Here is a tiny trained network, its code and every weight. The questions are about switching its units off for an input and a target symbol, where a switched-off unit gives its printed mean instead of its output.

import numpy as np


def w(rows, s, z=0):
    codes = np.array(rows[::2]) - 128.0
    scale = np.full(codes.shape[1], s)
    scale[-1] = z or s
    return codes * scale


def norm(h):
    return h / np.sqrt((h * h).mean(-1, keepdims=True) + 1e-5)


def f(y):
    return np.maximum(y, 0)


def softmax(a):
    e = np.exp(a - a.max(-1, keepdims=True))
    return e / e.sum(-1, keepdims=True)


def log_softmax(a):
    a = a - a.max(-1, keepdims=True)
    return a - np.log(np.exp(a).sum(-1, keepdims=True))


def net(x, mask):
    ids = ['Παβεζλσψ'.index(c) for c in x.split()]
    T = len(ids)
    res = E[ids] + P[:T]
    u = 0
    for l in range(2):
        r = norm(res)
        for j in range(2):
            rows = slice(2 * j, 2 * j + 2)
            q, k, v = (r @ M[l][rows].T for M in (Q, K, V))
            z = softmax(np.where(np.tri(T) > 0, q @ k.T / 2**0.5, -1e9)) @ v
            o = O[l][rows]
            res = res + np.where(mask[u + j], z, o[:, -1]) @ o[:, :-1]
        u += 2
        y = f(norm(res) @ A[l][:, :-1].T + A[l][:, -1])
        res = res + np.where(mask[u : u + 12], y, B[l][:, -1]) @ B[l][:, :-1]
        u += 12
    return log_softmax(norm(res)[-1] @ U[:, :-1].T + U[:, -1])


Q, K, V, O, A, B = {}, {}, {}, {}, {}, {}
E = w([
[93,127,146],'Π',
[129,103,155],'α',
[143,133,107],'β',
[134,119,115],'ε',
[151,124,139],'ζ',
[143,116,101],'λ',
[182,5,173],'σ',
[102,144,86],'ψ',
],0.027)
P = w([
[36,176,232],'0',
[248,25,156],'1',
[248,28,148],'2',
[173,1,193],'3',
[154,36,28],'4',
[97,54,113],'5',
[81,48,136],'6',
],0.0042)
Q[0] = w([
[93,62,133],'0.h1',
[117,220,254],'0.h1',
[63,138,64],'0.h2',
[162,123,156],'0.h2',
],0.0075)
K[0] = w([
[163,92,119],'0.h1',
[202,54,111],'0.h1',
[254,90,107],'0.h2',
[108,80,79],'0.h2',
],0.0097)
V[0] = w([
[154,65,120],'0.h1',
[98,135,158],'0.h1',
[212,131,254],'0.h2',
[225,188,106],'0.h2',
],0.012)
O[0] = w([
[145,129,2,245],'0.h1',
[148,139,153,159],'0.h1',
[241,128,138,199],'0.h2',
[64,94,193,54],'0.h2',
],0.0097,0.0012)
A[0] = w([
[67,183,76,142],'0.n1',
[127,107,211,45],'0.n2',
[150,73,70,74],'0.n3',
[132,72,120,98],'0.n4',
[168,74,138,251],'0.n5',
[246,82,185,102],'0.n6',
[61,36,109,95],'0.n7',
[89,155,153,55],'0.n8',
[68,132,204,113],'0.n9',
[96,172,153,32],'0.n10',
[107,112,71,158],'0.n11',
[130,141,138,76],'0.n12',
],0.013,0.0026)
B[0] = w([
[199,90,116,164],'0.n1',
[147,177,91,159],'0.n2',
[140,148,102,220],'0.n3',
[172,218,254,187],'0.n4',
[45,138,49,239],'0.n5',
[14,112,81,254],'0.n6',
[193,149,16,226],'0.n7',
[125,125,139,139],'0.n8',
[40,146,92,165],'0.n9',
[188,141,201,135],'0.n10',
[31,125,203,187],'0.n11',
[140,191,116,129],'0.n12',
],0.0049,0.0086)
Q[1] = w([
[151,62,5],'1.h1',
[209,211,211],'1.h1',
[187,65,101],'1.h2',
[175,206,253],'1.h2',
],0.013)
K[1] = w([
[86,175,249],'1.h1',
[67,90,50],'1.h1',
[101,104,144],'1.h2',
[101,191,40],'1.h2',
],0.016)
V[1] = w([
[202,178,83],'1.h1',
[102,147,29],'1.h1',
[59,76,116],'1.h2',
[77,253,73],'1.h2',
],0.014)
O[1] = w([
[230,241,105,166],'1.h1',
[141,135,9,188],'1.h1',
[139,82,84,192],'1.h2',
[71,237,85,2],'1.h2',
],0.014,0.0043)
A[1] = w([
[177,60,60,144],'1.n1',
[68,141,114,217],'1.n2',
[82,107,75,226],'1.n3',
[115,108,244,19],'1.n4',
[178,50,126,150],'1.n5',
[56,155,85,252],'1.n6',
[204,185,51,115],'1.n7',
[191,148,68,213],'1.n8',
[249,17,111,216],'1.n9',
[147,35,221,161],'1.n10',
[60,75,181,57],'1.n11',
[134,117,185,68],'1.n12',
],0.013,0.0043)
B[1] = w([
[80,100,153,195],'1.n1',
[159,117,195,168],'1.n2',
[169,190,203,186],'1.n3',
[122,127,80,143],'1.n4',
[121,112,129,191],'1.n5',
[152,166,163,189],'1.n6',
[130,7,151,183],'1.n7',
[70,70,112,192],'1.n8',
[99,79,155,249],'1.n9',
[193,157,99,200],'1.n10',
[115,51,145,153],'1.n11',
[113,158,157,137],'1.n12',
],0.012,0.013)
U = w([
[108,70,120,149],'Π',
[15,92,184,109],'α',
[101,174,159,255],'β',
[20,114,41,62],'ε',
[197,154,178,69],'ζ',
[152,181,49,173],'λ',
[128,106,42,36],'σ',
[3,157,90,122],'ψ',
],0.016,0.0049)

Each question gives the input, a string of symbols that net reads in full, and the target symbol t.
The units are the heads (2 rows each of Q, K, V and O) and the neurons (one row each of A and B). Each row of codes is followed by its name. A weight is (code - 128) times the scale printed after its matrix; where a second scale follows, it is the last column's (O, A, B and U).
mask holds one flag per unit, layer by layer, with each layer's heads first. A switched-off unit (its flag False) gives its mean, the last column of its rows in O or B, instead of its output. The means were averaged over made-up inputs and are rounded, as every weight is.
A unit's drop is (log p(t) with every unit on - log p(t) with that unit switched off) / (log p(t) with every unit on - log p(t) with every unit switched off).
The circuit of an input: a set's keep is (log p(t) with only the set's units on - log p(t) with every unit switched off) / (log p(t) with every unit on - log p(t) with every unit switched off). Starting from the 12 units with the biggest drops (on a tie, the unit counted first), units are removed one at a time, each time the one whose removal leaves the highest keep (on an exact tie, the one counted first), for as long as the keep stays at least 0.8.
circuit, biggest first: the units of the circuit, biggest drop first
k most important neurons: the k neurons with the biggest drops, biggest first
top k neurons in layer l: the k neurons of layer l with the biggest drops, biggest first
drop when u is switched off: that unit's drop, to one decimal
input β β λ, target α: top 2 neurons in layer 0 : 0.n9, 0.n2
input λ λ ζ, target ε: circuit, biggest first : 1.h2, 0.h2
input ε λ α, target λ: circuit, biggest first : 1.h1, 0.h2
input α ψ λ, target σ: top 2 neurons in layer 1 : 1.n7, 1.n8
input λ Π ζ β ψ λ, target ε: circuit, biggest first : 1.h2
input ε Π λ ε, target λ: circuit, biggest first : 0.h2, 1.h1
input ε ε Π Π, target λ: circuit, biggest first : 0.h2, 1.h1
input ε ε ε ψ, target λ: circuit, biggest first : 1.h1, 0.n6
input α ε Π β ε, target σ: 4 most important neurons : 1.n7, 0.n6, 0.n4, 1.n8
input ζ ζ ψ ζ Π, target ζ: circuit, biggest first : 0.h2, 1.h1
input α β Π ε, target σ: circuit, biggest first : 0.h2, 1.h1, 0.n6, 1.n8
input β β β, target α: circuit, biggest first : 0.h1, 0.h2
input Π ψ ψ ψ, target β: 2 most important neurons : 0.n6, 0.n5
input ε ψ ε α, target λ: top 2 neurons in layer 0 : 0.n6, 0.n5
input ζ σ β β ε ψ, target ζ: top neuron in layer 0 : 0.n7
input α ψ ε α α, target σ: 2 most important neurons : 0.n6, 1.n7
input ζ σ σ ζ λ ψ ζ, target ζ: top 2 neurons in layer 1 : 1.n10, 1.n7
input β β ζ ε, target α: top 2 neurons in layer 0 : 0.n9, 0.n2
input β ε ε α β ζ, target α: top 2 neurons in layer 0 : 0.n9, 0.n2
input ψ α α Π λ λ, target ψ: most important neuron : 0.n7
input ψ λ β ε, target ψ: drop when 0.h1 is switched off : 0.2
input ε Π ψ, target λ: drop when 0.n6 is switched off : 0.1
input ψ ψ ψ Π, target ψ: drop when 1.n6 is switched off : 0.0
input Π β Π β β β, target β: drop when 1.h2 is switched off : 0.9
